Below are the code and all the weights of a small trained network. Each question names an input and a class and asks about switching units off, where a switched-off unit gives its printed mean instead of its output.

import numpy as np


def w(rows, s, z=0):
    codes = np.array(rows[::2]) - 128.0
    scale = np.full(codes.shape[1], s)
    scale[-1] = z or s
    return codes * scale


def norm(h):
    return h / np.sqrt((h * h).mean(-1, keepdims=True) + 1e-5)


def f(y):
    return np.maximum(y, 0)


def log_softmax(a):
    a = a - a.max(-1, keepdims=True)
    return a - np.log(np.exp(a).sum(-1, keepdims=True))


def net(x, mask):
    res = np.array(x, float).reshape(1, 7) / 4 @ E
    u = 0
    for l in range(2):
        y = f(norm(res) @ A[l][:, :-1].T + A[l][:, -1])
        res = res + np.where(mask[u : u + 4], y, B[l][:, -1]) @ B[l][:, :-1]
        u += 4
    return log_softmax(norm(res)[-1] @ U[:, :-1].T + U[:, -1])


A, B = {}, {}
E = w([
[188,158,40,153,160,101,94,166,151,69,102,135],'x0',
[130,119,129,124,112,135,143,133,135,98,112,110],'x1',
[104,151,132,158,122,97,135,131,87,109,143,147],'x2',
[158,120,135,136,152,150,150,125,125,133,128,126],'x3',
[98,111,110,112,127,99,151,130,136,131,108,116],'x4',
[141,83,180,83,169,134,78,86,73,84,2,209],'x5',
[161,48,105,146,75,72,164,193,166,136,245,142],'x6',
],0.0097)
A[0] = w([
[98,223,130,139,140,149,152,108,151,136,115,72,106],'0.n1',
[61,101,254,77,122,155,164,80,102,172,137,139,133],'0.n2',
[155,13,143,120,109,98,98,133,114,106,132,206,2],'0.n3',
[80,78,233,98,58,156,174,100,94,184,191,98,168],'0.n4',
],0.012,0.0074)
B[0] = w([
[103,148,99,144,173,169,139,177,128,174,117,92,186],'0.n1',
[156,155,201,110,95,76,110,84,121,64,147,26,228],'0.n2',
[75,246,74,207,150,204,138,142,148,172,129,45,181],'0.n3',
[94,86,112,146,147,185,137,148,133,178,98,237,254],'0.n4',
],0.012,0.014)
A[1] = w([
[142,129,55,142,166,133,95,127,137,87,71,156,78],'1.n1',
[160,163,3,141,147,116,131,175,137,124,174,69,6],'1.n2',
[166,20,109,140,68,90,163,159,187,127,241,197,164],'1.n3',
[53,100,158,156,134,185,145,178,138,201,164,66,117],'1.n4',
],0.016,0.0016)
B[1] = w([
[128,89,29,118,167,137,129,106,66,171,126,245,165],'1.n1',
[179,118,144,69,179,133,34,200,118,66,138,27,231],'1.n2',
[122,27,204,45,139,25,155,160,152,134,94,166,213],'1.n3',
[107,183,98,209,54,154,188,81,147,151,168,158,254],'1.n4',
],0.012,0.022)
U = w([
[99,195,134,236,43,194,195,66,162,180,167,99,210],'0',
[171,142,34,136,183,191,69,206,106,124,159,66,207],'1',
[137,122,208,100,114,129,102,27,81,60,74,89,45],'2',
[174,76,64,103,164,110,119,49,71,149,56,251,14],'3',
[84,15,151,120,96,111,205,177,160,204,153,217,153],'4',
[208,46,143,72,124,30,115,197,181,110,159,82,2],'5',
],0.011,0.00097)

Each question gives the input, the list of numbers given to net, and the class t.
The units are the neurons (one row each of A and B). Each row of codes is followed by its name. A weight is (code - 128) times the scale printed after its matrix; where a second scale follows, it is the last column's (A, B and U).
mask holds one flag per neuron, layer by layer. A switched-off neuron (its flag False) gives its mean, the last column of its row in B, instead of its output. The means were averaged over made-up inputs and are rounded, as every weight is.
A unit's drop is (log p(t) with every unit on - log p(t) with that unit switched off) / (log p(t) with every unit on - log p(t) with every unit switched off).
The circuit of an input: a set's keep is (log p(t) with only the set's units on - log p(t) with every unit switched off) / (log p(t) with every unit on - log p(t) with every unit switched off). Starting from all 8 units, units are removed one at a time, each time the one whose removal leaves the highest keep (on an exact tie, the one counted first), for as long as the keep stays at least 0.8.
circuit, biggest first: the units of the circuit, biggest drop first
k most important neurons: the k neurons with the biggest drops, biggest first
top k neurons in layer l: the k neurons of layer l with the biggest drops, biggest first
drop when u is switched off: that unit's drop, to one decimal
input [3,-3,-3,7,1,5,7], class 1: circuit, biggest first	[0.n3]
input [-7,-5,-3,-4,-2,0,-1], class 0: 3 most important neurons	[0.n4; 0.n2; 1.n2]
input [6,-2,8,4,-5,-3,5], class 5: top 2 neurons in layer 0	[0.n4; 0.n3]
input [-1,0,-3,4,6,4,-1], class 2: 3 most important neurons	[1.n4; 1.n2; 1.n3]
input [4,4,-4,0,-4,2,-5], class 3: 2 most important neurons	[0.n3; 1.n1]
input [-5,2,7,2,6,1,-2], class 2: top 2 neurons in layer 0	[0.n2; 0.n3]
input [8,1,7,-8,3,8,4], class 1: top 2 neurons in layer 1	[1.n2; 1.n3]
input [5,0,4,-2,1,2,-6], class 3: 2 most important neurons	[1.n1; 0.n3]
input [-7,-8,4,-5,-7,4,2], class 0: 2 most important neurons	[0.n4; 0.n3]
input [8,-4,2,-4,5,-8,2], class 5: 2 most important neurons	[0.n3; 1.n3]
input [7,4,-4,7,-3,-7,4], class 5: 2 most important neurons	[1.n3; 0.n3]
input [-8,0,5,-2,-8,3,0], class 2: top 2 neurons in layer 0	[0.n2; 0.n1]
input [1,-1,6,1,-2,-3,-2], class 1: 3 most important neurons	[1.n2; 0.n4; 0.n3]
input [-5,6,0,3,-4,1,5], class 0: 2 most important neurons	[0.n3; 0.n2]
input [2,5,-2,-2,-5,-7,3], class 5: most important neuron	[1.n2]
input [2,0,7,-8,7,0,4], class 5: 4 most important neurons	[0.n4; 0.n1; 0.n2; 1.n3]
input [-3,-3,5,5,0,-7,1], class 4: 2 most important neurons	[0.n3; 1.n3]
input [6,4,2,-3,-4,1,-8], class 3: top 2 neurons in layer 0	[0.n3; 0.n2]
input [2,7,-1,4,-6,3,7], class 1: top 2 neurons in layer 0	[0.n3; 0.n4]
input [1,-2,-4,-5,-4,1,4], class 1: 2 most important neurons	[0.n3; 1.n2]
input [-3,-8,4,6,3,7,7], class 0: circuit, biggest first	[0.n3]
input [-7,6,-3,4,0,-1,-1], class 0: top 2 neurons in layer 1	[1.n3; 1.n2]
input [7,-3,3,7,7,2,-5], class 3: 2 most important neurons	[1.n1; 0.n3]
input [2,-3,-3,-4,2,6,3], class 1: drop when 0.n3 is switched off	1.2
input [-6,-1,3,5,7,2,3], class 0: drop when 0.n2 is switched off	0.1
input [-1,5,7,2,-3,7,8], class 0: drop when 1.n3 is switched off	0.0
input [-5,4,6,-6,2,-8,2], class 4: drop when 1.n3 is switched off	0.9
